Each row is followed by the tier that its hidden value falls in (each part has its own value, ranges and names)
[-153 -264 -217   -9  171 -231  282  -16  307  120  -92  -67   12   74
  152   -8  -21 -134 -154 -184   41  260 -246 -162   95   26  -21   23
  -31 -199  229  -37   77  -71 -129  -47 -149 -180 -372 -197   46  283
 -115  -95 -125]
[51]
[-130 -120  -21  -82   96 -230    9 -187 -180  152 -106 -129  -27    2
  -38 -140  -97  246  263  -75  -27  -43 -201 -142 -366   57  119   40
  189  268  -30 -140  512  175  -41  -73  217 -193 -304  -10 -304   73
   25  -62 -410]
[56]
[ 167    2 -163   32  166 -217   86 -100  122  -61   79  215  531   15
    6  232  -88  159  118 -200   24   55   70   -1  320  -83  -97  391
   59 -214  202   48  -11   29  -60   52 -206  -81 -306 -128  104   99
   -7   52   67]
[52]
[-232 -212   56  -47  217  397 -258  234 -231 -149  145  -64 -235   58
  -99 -257   44  -26 -291 -104    0  -61  144 -160  -59   72   97 -109
  113  235 -301   56    8   19  -53  -57  161  341  218 -130 -242 -145
   35  187 -105]
[45]
[-100    1 -157   38   63 -272   79  -36  212  217   47 -334  114  197
  113  177  321  212  242  249  169  171  -48  -59  -29 -354 -157  -95
   -2  353  234   78  -28   79   38 -292  -62 -243 -129  350  -97  213
  456   64  -67]
[52]
[   5 -164  -99   -1   46 -332  138 -160  -61  -14  -29 -101   76  -97
  -42  -77 -136  218  359 -311   27  -46 -148   45 -204  194  208  163
  157   68 -110 -171  552  236  136  176  208 -146 -184  -28 -154  122
  -30  -44 -365]
[46]
[ -35  -29  233 -214  271  -95 -111 -351 -241  134   19  -55  251 -205
  -10  116 -171   98  -38   74 -295   15 -114 -174 -111   57   66   85
  -28  136 -145   64  155  -22 -116 -296  122  203 -315   66  139   21
 -112   31 -115]
[45]
[ -53  -83 -131  -15  194  -48   80    5  328  -49    7  168  157   29
   66   30   40 -155 -308  -30  -36  186   -8 -172  317 -114 -206  193
 -104 -231  227  104 -254 -102 -163 -118 -227  -59 -266 -214  234  123
  -37   46  183]
[57]
[ -22 -170  207 -125  131   -6 -156 -125 -131  -43   33 -156  204 -159
   18  -36 -161  145   50 -110 -141  -46  -98   -9   -5  258  138  156
   61    5 -263  238  308  -88  -15  -62  220  193  -42  222   93  133
   26   66 -231]
[57]
[ -36   79 -177  -18  144 -296  205 -114  218  237   67  -92  228  119
  180  277   59   38  103  104   89  245  -77   -7  125 -195 -101   41
   50   49  226   41   42 -102  -36 -137 -172  -93 -224  114    6  267
  198   18   40]
[48]
[-178  -93 -121  -16  347  -78   98  -48  221  -47   12   18  108    3
    0   35  277 -170 -400  -15 -156  203   48 -474  232 -384 -262   33
 -247   40  237 -146 -493  183 -149 -378 -255 -141 -363 -326  364  -95
 -121   59  198]
[45]
[-158  -74 -175   18  154 -162  117  -34  367   33  -30  -84  -91   50
   -9  -39  370  -81 -191  164   23  175   -8 -308   27 -382 -259  -61
 -221  200  289 -127 -329  247  -37 -313 -118 -275 -264 -156  135    4
  127   41  104]
[57]
[ -72   58  -17 -170  106 -284  137 -339 -115  154   65   53  -93 -156
   28  -52 -326  -31   52  120 -151   69 -258    7 -208  177  189  146
  124   39 -209  -79  431 -143   -5    3  121  257 -311  -63  -93  188
  -92  -12  -40]
[57]
[-135 -476   46  -54  180 -109  119  -23  -83  107 -121 -339   37  -71
   91  -22 -136   79  105 -506    3   81 -242  -18 -218  384  298 -159
   83   -7 -116  -54  531  106   17   70  234  -82 -103   21 -117  209
 -182 -115 -604]
[45]
[ 109  173  155 -282  187 -288  126 -549   65  339 -121  285  216 -321
   55  225 -383 -110  -70  122 -260  115 -214  -14 -167  191    5  171
  -29 -107  113  -61  345  -98 -171 -106   93   39 -497 -237  101  143
 -276 -115  -55]
[56]
[  33   53 -165   26  198 -192   79  -46   76   13  105   57  437  119
   76  218   23  153  106 -100   40  111   62  -85  290 -203 -118  268
  106  -50  174   52  -25  -21  -71  -68 -212  -86 -228   -4   62  115
  116   77   58]
[48]
[  20  220 -182 -107  143 -360  169 -362  249  229  -35  360  168    8
   21  147  -90  -41  -81  364 -100  186 -137 -167   41 -302 -266  271
  -55  -55  395  -64 -124  -81 -217 -246 -262 -153 -649 -253   54  135
    1  -25  280]
[51]
[-113   50  -52  -86   84  245 -121   73   40   48  122  217 -351   50
  -76 -147  -28 -151 -288  262   85   26   99   26 -134   -6  -36  -82
   78  184  -63   33  -19  -95  -66  -14   77  299   87 -219 -352  -32
  128  151  135]
[51]
[-116 -290  159  -95  131  -83 -129 -117 -164  206 -102 -373  153   18
   46   45    8  310  224  -40  -30    7 -187  -71 -282   91   97 -131
   67  272  -22  156  347   64  -65 -255  223 -120 -166  355 -162  173
  153  -27 -485]
[45]
[-110 -104   82  -45  123  372 -163  232  208 -194   78   53 -245  -97
  -33 -188  115 -259 -417 -107   34   16  217    4  104  161  -44  -76
  -45   25 -174  121  -84    8   29   63  181  202  391 -169   45  -74
   56  173   32]
[57]
[ -98  -55 -220   43   35 -128  167  109  399   64   50  -68  -33  134
  176   48   93 -114  -57   35  167  237  -48   97  192  -34 -105   21
   33  -90  156  160   -1 -194    9   17 -120  -81   13  110   16  317
  250   52   70]
[35]
[ -61  -84 -162    8  101 -298  324  -32  479  199  -43 -238   60   -4
  224  209  163 -138   11 -110  136  302 -108   40   97  -15  -59 -113
  -82  -26  232  -23  102   26   74  -27  -36 -249  -55   57  138  312
  116  -50 -115]
[52]
[ -19  -64  221 -184  104   52 -126 -135 -101   70 -140   77   64 -192
   30 -111 -336   33   22 -259 -114  -70  -97   58 -176  458  149  135
  223  -58 -179  110  638  -86  -98  137  349   -2    3  -46 -111  105
 -117  -43 -409]
[56]
[ -38   15  118  -96   47  425 -377  142 -170  -51   59  245 -207   26
 -166 -226 -105   78 -112   72   95 -186  210   96 -214  171   18   10
  240  235 -174  142  238  -11  -78   94  289  226  263 -124 -499 -140
  169  172 -125]
[51]
[-129  -49 -270   41  119 -178   78   -4  159  -11   73   64   26  192
    1  -60  116   56  -54  171   50  130  -60 -192  121 -311 -176  169
    8   44  201   15 -193  -27 -103 -182 -239  -87 -351  -75  -43  115
  171   82  175]
[57]
[ -28 -186 -260   54 -103 -100  188  168  452  207  -72   13 -145  208
  178   38  -69  -48   91  -31  359  215 -147  354  -41  199  -10  -84
  150 -165  277  196  306 -237   -8  228  -20 -191   28   96 -372  454
  268  -47 -178]
[46]
[ -24   18   99  -84  149  335 -293   53    0  -86  158  166  -96  -41
 -163  -62  120  -36 -307  251   -3  -62  241  -66   -7 -113 -120  -21
  -74  239  -79  120 -265   65  -51 -170   87  314  118 -135 -120 -183
  149  228  179]
[57]
[   7 -250  -55   65   17  342 -248  309 -254 -170  254  -38 -134  124
 -168 -136  -46  234  129 -178  288 -178  211  266 -135  221  256  -56
  264  232 -327  112  264   77  151  273  244  416  401   42 -612  -48
  238  223 -214]
[35]
[-194 -222  -51  -18  138  457 -211  356 -124 -113  128  113 -269  175
  -30 -262 -119  -89 -313 -154  139  -19  116   25   21  221  105  -52
  251    7 -211  172  119 -215 -122  150   82  356  255 -183 -426    8
   51  158  -90]
[56]
[-231 -141 -180   21  190   79   -6  197  114  -51   11   72   -5  231
   98 -128   20  -80 -247 -103   27  156   -9 -183  225  -82 -137  105
  128 -116  114  137  -88 -212 -207  -83 -196  -75 -123 -101  -22  136
   71   64   36]
[45]
[ -57  148  -27  -87   11  256 -282   45 -249  -32  227  312 -237  105
 -136 -200 -225   80  -48  331   68 -124  115  159 -148   58   51  138
  302  200 -256  176  179 -247  -60   78  114  474  114  -23 -519  -18
  258  224  157]
[57]
[ -24 -163 -145   83   97  -45   35  158  297  -63   49 -123  197  114
   78   83  202   63    5 -139  157  120   78    1  250  -95 -126   71
  -18  -31  162  156  -99   34   19  -30  -90 -154   27  102   70  158
  224   88  -38]
[35]
[ -87 -119  118 -120  117  -91 -163 -162 -241  105  -78 -113  172    2
   -6  -89 -161  305  211  -39  -93  -73 -161 -110 -202  116   82  146
  209  163  -90  131  449  -23 -127 -132  199  -68 -243  179 -190  116
   84   -7 -370]
[56]
[ -57 -203 -105   73  115 -127    8   86  248 -133   -1 -159  262   75
   57    3  204  125   34 -163   43   87   10 -125  259 -123 -149  174
  -47  -50  137  158  -99   71  -11 -116  -88 -243 -109  141  216  145
  186   69  -69]
[46]
[ -22 -206   58  -68  115 -104   18  -84 -141 -119   62 -102  109 -169
   13 -105 -266   83  117 -363  -84  -40 -120   70  -11  390  280  203
  163 -105 -345   52  499  -33   85  197  225  202  -11   38   17  152
 -109   29 -279]
[46]
[-249 -259   20  -32  117  498 -373  366 -214  -27  204 -112 -189  314
    4 -206   -4   90 -252  183  147   -4   57   -7   32   45   45 -111
  216  177 -219  450  -56 -383 -182 -133   27  480  221  226 -457  110
  335  235  -30]
[56]
[ -35  255 -138  -83   92   -4   78 -125   17  -77  198  377 -393 -173
 -160 -160 -110 -253 -196  138  -30  -13  150   43 -161   13   53   79
   69  174 -213 -318   99  127  129  171  122  329   54 -484 -186 -170
  -69  147  272]
[46]
[-132 -364  -92  -19  177  -61  260  123  493   23 -192  -75   31  -44
  227  -35  -30 -308 -324 -488   40  278 -173  -87  235  293  -17   -9
  -70 -415  200   63  146 -101 -115  109  -40 -262 -104 -243  246  307
 -224 -124 -254]
[51]
[-135 -187 -109    3  194    8  -57   63  141    1   17  -37  151  170
   27  -19  148   64 -187   74   10  121  -37 -263  186 -236 -189   94
  -52    7  208  167 -258  -58 -199 -283 -193  -68 -292  -18   35  100
  124   75   46]
[51]
[ -76  399  -52 -156  127   10  127 -149   98   88  251  237 -373 -195
   26   13 -117 -403 -288  268  -54  133  131  120  -54   53   52  -34
   67  172 -269 -169  111 -132  123  101  119  480  217 -274  -53  -23
   18  164  347]
[52]
[-152 -401 -109   46  223   68   22  182  183   42  -41 -180  100  173
   63   51  199   17 -184 -193  106  172  -30 -178  107  -98  -89 -146
  -89   -6  237   92 -190   63 -131 -189 -131 -154 -152  -44  -26  119
   37   15 -178]
[45]
[   2  210 -262  -91  230 -325  237 -300   99  133   -2  557  240   38
   58  135 -327 -130 -140   60 -163  201 -114 -137  180 -147 -169  404
  111 -308  303 -123  -12 -222 -274  -43 -372  -70 -659 -444   71  135
 -224  -44  296]
[45]
[-117  -90 -252  103    7  -73 -101  150   81  -28  111  -56   78  353
    3  -72  172  284  159  241  191   49   -4  -38  108 -315 -181  158
  142  149  166  249 -126 -119  -78 -169 -187 -102 -160  277 -244  189
  477  150   80]
[46]
[ -40  184  140 -135  108 -299   28 -368   63   72   19 -220  -38 -320
  -58   22  190   39  136  179 -180   -4    6 -134 -257 -116  -21  -20
 -133  459 -150 -205  183  373  203 -235  317  -84  -42   99  221  -81
  124   63  -77]
[35]
[ 110  471  300 -288  248 -314  118 -567  222  264  -63   71  343 -467
  146  384  -57 -193  -57  121 -333  156   33  -67   16    7 -141  110
 -132  100   31  -92  214   78   16 -219  188  -90 -117  -30  546   22
  -94  -16   47]
[48]

Part 2:
[  23 -399 -111  -96 -313   59 -338 -729  443 -371 -312   48 -373  180
 -189   45 -678   63 -251   49  323  351 -106  -61  206  441  383  -79
 -332  -10   91 -374   76   41   78  -90  156  314 -214 -188 -334 -146
   34  459  -40]
<33>
[-113  -90 -114 -130   79  -79  -12 -101  -11 -218  -34 -298  -30   69
  -88 -249 -221   76  250 -258  379   89 -201  353  112 -141  371   72
 -117   24 -131   86   92  -32  296  282 -109  -78 -230  -38 -229 -247
 -122  488  280]
<33>
[-195  534 -240 -196  288  179   96  653 -124  473  322  -63   48  234
  393   92  290 -139  171   63 -197  170  139  257 -199  -48   -6 -169
  329   37 -121  148  367  233  -46 -104 -166  -20  147  -58  111 -203
   95 -230  128]
<33>
[-109  379   75  -12   90  215 -155   79 -458   75  147 -201 -121  167
  570   80  431  -29  152  -65   77  249  224   55 -172 -198   51   73
  122  121 -158  -31  202  -18 -246  -29 -167  -28   67   54  177   41
  332 -485   80]
<30>
[ -94   82  196  -44  -13   85 -323 -247 -320   57  -49 -158 -345  243
  165 -175   19  250  -76 -171  124  140   78  -60   62 -109  319  -29
 -126  -42 -196 -179  154  169  141 -143  126   81 -292  121  148 -186
  352 -175 -103]
<15>
[ -42 -310   40  100 -301 -195  -89 -524  223 -456 -366  -52  -78  -29
 -547 -241 -304   45  -78 -136  448 -169 -182   79  104   94  218  207
 -305  -62  100 -111   52 -232 -101  160   83   66 -260   64 -335 -117
 -116  524   63]
<30>
[ -41   79 -195   44  275  144  251 -182  366 -121   90   96 -117   36
   -9  134 -128  -80 -220 -253   72  114  421 -115  222 -164  -24   43
 -236 -172 -134 -182  340   -3 -230 -176    5  541  117 -452 -375    3
 -162 -112  -43]
<14>
[ -32 -258 -219   77 -310 -130  163 -306  566 -255 -349  266   -1   21
 -632  -55 -358   -3 -260  -54  214 -188   40   10  118  241  -20  -60
 -228  -76  157 -162  194 -167 -361  -81   51  394  -97 -105 -507  -60
 -415  410 -123]
<16>
[-113  288 -313  -54  -10  151  115   60  328   23  181  192  189   21
  227  520 -284 -116  -71  -47   93  143  304  -51   56  169 -267  461
   46 -113  123 -221  503 -248 -483   71 -158  255  513 -309 -289  319
 -105 -233  141]
<16>
[-157  277 -202 -327  263   66 -104  602  -91  554  249 -166  -36  274
  174  -16  -47 -149  169  140 -176  128 -188  387 -104  151  310  -36
  268  -10  -82  155  219  362  300   -9   -2 -268  -59   85  148 -332
  243   79  214]
<33>
[-185  175 -292 -245  -82   89  136  569    4  583  128   88  307  152
   66  122 -113   15  219   99 -127   -8  -61  454  -48  200   96  152
  327  -53  -55  146  186   90   -8   20  -64 -176  126   36  115    2
 -162 -159  221]
<24>
[ -63  -46 -486 -280 -397  222  -24  262  351  362  -32  250  208  199
  200  516 -373 -223  112  459  -64  328  -86  395 -121  718   42   89
  321  146  199  -56   91  -18 -348  -17 -145  -56  314 -113  -72  217
 -153  -75  225]
<16>
[ -63  -60  209   29 -331  -14 -356 -419 -321 -206 -245 -132 -179  117
   30 -185    6  235   15 -153  326   59  -45   -1  -32   -5  238  137
 -111   47  -45 -187   56 -166 -107   42   34  -57 -235  288   49  -13
  196  -65  -36]
<24>
[ -92 -106 -138   82 -313  -99  193 -159  243 -195 -233  139  211  -76
 -395  -96  -96   36   33 -119  284 -196   31  188   -7   71  -51  185
  -55  -64   65  -12  117 -331 -362   98  -37   97    6   15 -266   73
 -381  158   72]
<24>
[-224  125  167  -51   -1 -219  -97  224 -472  104 -124 -339  -58  204
 -278 -613  183  317  218 -288  205 -278 -298  318  -17 -348  380 -175
   -9   21 -200  229  158  176  392  131  -39 -198 -543  380   78 -517
   29  390   58]
<30>
[-203  364   29   -6  -25  158 -115   -6  -91  123   84   31  -91  187
  215   43   36  174  -97  -92   21  137  210 -114    4  -62   17  -24
    8 -117  -93 -152  433  115  -43 -181   17  250   42 -110   86 -136
  148 -227  -51]
<15>
[ -34   84  -50   12 -142   73 -155 -386  141 -127  -26  132 -155   87
  116  269 -251   99 -193 -135  227  106  304 -215   66  159 -112  372
 -140  -96   61 -379  308 -225 -414  -19   55  235  166  -55 -179  266
  151 -262  -92]
<22>
[ -44  414 -176 -176  -36  160 -224  432  -99  464  109  119 -197  311
  381  215  374 -288  -29  389 -257  197  150   78 -469  428 -122 -232
  401  193  124  -73  191  118 -510 -263  -37 -135  131  301  187  -26
  405 -431 -140]
<33>
[ -65 -277  208  111 -496 -159 -209 -451 -245 -341 -500 -123 -132   78
 -393 -518  116  256   66 -143  402 -136 -210  172  -78  -38  318 -173
 -152  117  -41  -15 -121 -174  -76   30   36  -49 -508  387  -40 -219
  -92  291  -75]
<24>
[-217  450  242 -109  181  153 -359  260 -504  418  203 -235 -183  268
  344 -145  206  105    0  -26 -141  126  -29    8  -59 -159  335   40
  109 -132 -198  -14  336  366  325 -177  118 -129 -145  144  422 -355
  554 -298   50]
<24>
[ -60  267 -184 -283  181  195  -88  539 -377  534  261 -174   -1  249
  567  201  223 -159  294  101 -127  241   43  400 -181   69  175  135
  348  171 -141  101   61  116 -126   39 -174 -315  101  167  209   92
  275 -463  205]
<14>
[ -79  260   41  -42  168  130  -24   55 -322  294   76  -13 -315  291
  280  -89  288  275  -84 -274  -47   53  423  -72   18 -261   43 -215
  -12    6 -299 -139  222  183 -147 -285   28  267 -192   91   93  -52
  181 -533 -279]
<22>
[-170  333 -119 -200   19  181 -184  566  -13  598  142   18    9  273
  151  147   52 -300  -33  441 -343  142 -167  220 -198  362  209  -75
  309  -31   73   83  277  389   37 -232   51 -148   74   26  254 -300
  331  -94  141]
<16>
[-127  348  -44    1 -192   70  -76  231 -179  147   32   19  124   64
  210  108  374 -180  160  183   50    4   69  174 -377  167 -154  197
  296   88  105   39  168 -206 -508   42 -112 -233  198  232  159  110
  181 -319  116]
<15>
[-114  -70  -38  -51  -95   27    8 -213  -28   -2 -110  -13 -106  156
  -74 -159 -198  349   -8 -299  213   36  116   93  202 -122  222  -48
 -155  -72 -205 -112  162   44  101  -55   32  246 -232  -55 -106 -100
 -152   15  -50]
<15>
[-144  -50 -432 -263   16  110  262  403  204  282   91  -50  296  107
   36  117 -285 -103  324   53   52  162 -158  611   94  135  265   67
  176   34  -96  222   86   89  148  161 -197  -67   77 -249 -150  -68
 -372  220  412]
<14>
[-226  444 -145 -125 -113  230  -25  314 -188  341  187   64  182  176
  468  245   76  139  148   -5  -28  212  192  130  -98   34  -78  114
  274  -13  -77  -44  397  -10 -177  -45 -165   46  269  -55  168   92
   12 -440  118]
<24>
[-100 -276 -116   87 -512 -116   85 -242  458 -175 -423  235  151  -27
 -697 -184 -259  -35 -125  136  192 -205 -189  185   -8  344  105  -31
  -92 -101  181  -16   62 -151 -222  -66  120  134 -144    6 -244 -163
 -381  451   26]
<24>
[ -82   44  162 -121 -402  -31 -527  116 -469  237 -257 -165 -227  327
   39 -224  250  -18  102  336   24   42 -367  248 -366  345  347 -202
  226  258   92   32  -64  147  -66  -64   23 -415 -368  607  322 -272
  461   41  -29]
<30>
[ -91  222  178  -32  355  -17 -229  -97 -296  -91   76 -340 -411  190
   97 -366  210   49  -27 -281  140   80   46  -37  -12 -334  323 -151
 -158  -36 -219  -44  227  200  239  -62   63   45 -343  108    2 -429
  380  100  -49]
<33>
[ -76  245 -191   38 -116  206  -13  -99  338  -23    0  264  -82  125
  136  349  -44 -168 -274  139  -32  211  332 -206  -72  259 -204  -36
    1  -41  136 -271  415  -55 -536 -266  -33  426  289 -254 -201   75
   21 -228 -114]
<14>
[-125  344 -167  -69  152  228   71  179   86  223  285   47  125   30
  361  364    7 -200   44   41  -24  179  268   81  -43   69  -90  440
  136 -142  -30  -70  318  -69 -280   -5  -34   26  393 -245   43  192
  149 -433  222]
<15>
[  30  -94 -151   41 -160  131 -116 -530  465 -342 -168  168 -283   85
  -44  186 -222 -173 -289   89  186  280  220 -182   -3  323    5  -67
 -205   -9  126 -338  184 -107 -405 -197   73  409   67 -245 -331   15
   34   68 -110]
<33>
[-152  443  114 -106  231   93 -169  392 -420  468  254 -139  -46  169
  300  -17  266  -13   46  -65 -147  -25  100   70 -118 -134  116  269
  183 -121 -142    5  291  139  -14  -76   62 -208   29  217  308  -83
  438 -474   57]
<24>
[-150  324 -275 -117 -183  143  -42  466  213  286  116  112  309   54
  150  404   20 -502  108  509 -115  123 -144  284 -332  514 -100  306
  381   28  299   82  277  -85 -423   57 -132 -248  445  -33   51   60
  120  -53  343]
<16>
[-136 -102 -239 -178 -542  215 -139   93  249  328 -195  226  136  204
  -17  180 -270  -81   31  491  -88  270 -218  344 -113  643  244 -148
  243   43  123  -11   32  154  -61 -202   47  -24   40  -65  142  -95
 -101   39  151]
<24>
[-105  272  162 -131   14   48 -409  329 -515  357   19 -255 -219  294
  225 -166  356 -128   85  201 -113   71 -209  185 -286   77  328  -95
  216  133  -34   73   96  253   36  -97   12 -348 -233  421  331 -310
  552 -138   38]
<16>
[-165  422  -60  -77 -261   93 -199  372 -253  233   93  -40  225   73
  345  207  337 -266  284  346   39   81  -98  284 -475  316 -118  338
  439  130  189   94  173 -213 -452  157 -161 -462  301  295  280  127
  303 -287  279]
<15>
[ -96  130 -149  -50 -544  187 -262 -107  204  112 -149  291    4  170
  148  354 -110 -108 -110  427   14  243   47   -3 -260  640 -109   46
  205   64  262 -236  207 -108 -515 -173   16   49  239   47   77  144
  138 -215  -25]
<15>
[-100  260  -67 -121  234   73  -26  249 -182  266  182 -109  -66  173
  218   63   37    5   23 -165  -22   40  143   91   38 -134  108  172
   44  -49 -137  -40  295   90  -53  -13  -55   21   24   20  -14  -31
  168 -239   53]
<16>
[ -41  282 -184 -112 -139  181 -318  -29  234   27   76  119 -146  152
  324  396  -50 -373 -108  390   -3  354   79  -59 -320  563 -100  116
  186   66  272 -240  281  -80 -467  -93   -8  -32  324   -3  -16   66
  382 -139   50]
<33>
[-138  204 -215 -206 -209  129   -5  471 -127  615    3  166   28  311
  158   61  152   92  100  201 -198   53   71  308 -209  283   31 -252
  357  107  -59   49  117  187 -202 -220  -32  -61  -40  217  218  -44
   -4 -345  -77]
<15>
